Here is a tiny trained network, its code and every weight. The questions are about switching its units off for an input and a class, where a switched-off unit gives its printed mean instead of its output.

import numpy as np


def w(rows, s, z=0):
    codes = np.array(rows[::2]) - 128.0
    scale = np.full(codes.shape[1], s)
    scale[-1] = z or s
    return codes * scale


def f(y):
    return y / 2 * (1 + np.tanh(0.7978845608 * (y + 0.044715 * y**3)))


def log_softmax(a):
    a = a - a.max(-1, keepdims=True)
    return a - np.log(np.exp(a).sum(-1, keepdims=True))


def net(x, mask):
    res = np.array(x, float).reshape(1, 4) / 4 @ E
    y = f(res @ A[0][:, :-1].T + A[0][:, -1])
    res = res + np.where(mask, y, B[0][:, -1]) @ B[0][:, :-1]
    return log_softmax(res[-1] @ U[:, :-1].T + U[:, -1])


A, B = {}, {}
E = w([
[198,144,236,149,143,57,121,93,19,105,189],'x0',
[100,186,131,107,28,61,190,10,116,215,72],'x1',
[150,151,114,135,139,192,140,103,97,109,93],'x2',
[102,125,103,89,93,130,153,141,109,90,169],'x3',
],0.013)
A[0] = w([
[185,118,194,142,125,88,136,108,50,94,154,157],'neuron 1',
[138,133,108,139,112,129,164,111,182,96,123,156],'neuron 2',
[215,108,172,130,156,111,118,94,115,79,194,121],'neuron 3',
[120,63,105,153,192,136,61,249,71,66,115,255],'neuron 4',
[155,108,96,99,164,138,136,146,176,146,94,169],'neuron 5',
[131,52,49,122,158,179,88,172,193,106,126,204],'neuron 6',
[71,121,62,93,127,131,107,144,199,137,48,231],'neuron 7',
[169,88,105,162,146,155,70,159,144,100,164,207],'neuron 8',
[83,109,131,70,138,180,123,126,123,104,146,159],'neuron 9',
[154,222,149,111,54,47,157,59,53,161,96,123],'neuron 10',
[76,153,60,148,60,110,162,94,145,183,103,176],'neuron 11',
[178,81,133,150,193,111,109,189,80,54,93,141],'neuron 12',
],0.011,0.0096)
B[0] = w([
[180,113,136,120,110,65,110,117,80,123,252,206],'neuron 1',
[97,116,109,142,111,151,149,130,145,136,97,148],'neuron 2',
[204,152,85,114,135,76,124,127,79,163,186,186],'neuron 3',
[156,163,122,223,186,116,167,201,128,71,163,253],'neuron 4',
[71,121,146,141,163,149,144,127,155,84,141,168],'neuron 5',
[111,130,200,163,155,185,188,182,154,67,133,223],'neuron 6',
[56,126,92,140,115,186,137,140,108,125,49,218],'neuron 7',
[149,150,139,155,145,153,151,196,120,85,148,202],'neuron 8',
[120,159,123,139,186,125,132,147,154,112,111,155],'neuron 9',
[132,117,181,68,90,124,107,72,172,202,150,234],'neuron 10',
[96,57,103,67,137,185,89,109,124,160,84,208],'neuron 11',
[156,153,125,158,97,128,128,165,120,116,153,200],'neuron 12',
],0.013,0.026)
U = w([
[53,121,186,206,194,174,173,161,212,90,103,253],'0',
[36,53,113,114,129,183,111,73,165,193,2,192],'1',
[221,149,114,187,169,66,123,156,83,131,180,51],'2',
[150,92,226,111,106,91,105,25,158,210,169,9],'3',
],0.0089,0.0022)

Each question gives the input, the list of numbers given to net, and the class t.
The units are the neurons (one row each of A and B). Each row of codes is followed by its name. A weight is (code - 128) times the scale printed after its matrix; where a second scale follows, it is the last column's (A, B and U).
mask holds one flag per neuron, in row order. A switched-off neuron (its flag False) gives its mean, the last column of its row in B, instead of its output. The means were averaged over made-up inputs and are rounded, as every weight is.
A unit's drop is (log p(t) with every unit on - log p(t) with that unit switched off) / (log p(t) with every unit on - log p(t) with every unit switched off).
k most important neurons: the k neurons with the biggest drops, biggest first
drop when u is switched off: that unit's drop, to one decimal
input [0,7,4,8], class 1: most important neuron -> neuron 11
input [1,-8,5,8], class 2: 2 most important neurons -> neuron 3; neuron 7
input [1,6,5,8], class 3: 2 most important neurons -> neuron 10; neuron 7
input [1,-6,-7,-4], class 2: 2 most important neurons -> neuron 7; neuron 3
input [8,1,1,-8], class 3: 2 most important neurons -> neuron 4; neuron 10
input [1,-8,1,1], class 2: 2 most important neurons -> neuron 3; neuron 7
input [1,5,6,7], class 3: 2 most important neurons -> neuron 7; neuron 10
input [1,-6,6,-5], class 2: 2 most important neurons -> neuron 7; neuron 3
input [0,4,-3,2], class 1: drop when neuron 1 is switched off -> 0.2
input [1,3,-1,-1], class 3: drop when neuron 7 is switched off -> 0.2
input [1,-1,-6,-2], class 2: drop when neuron 6 is switched off -> 0.1
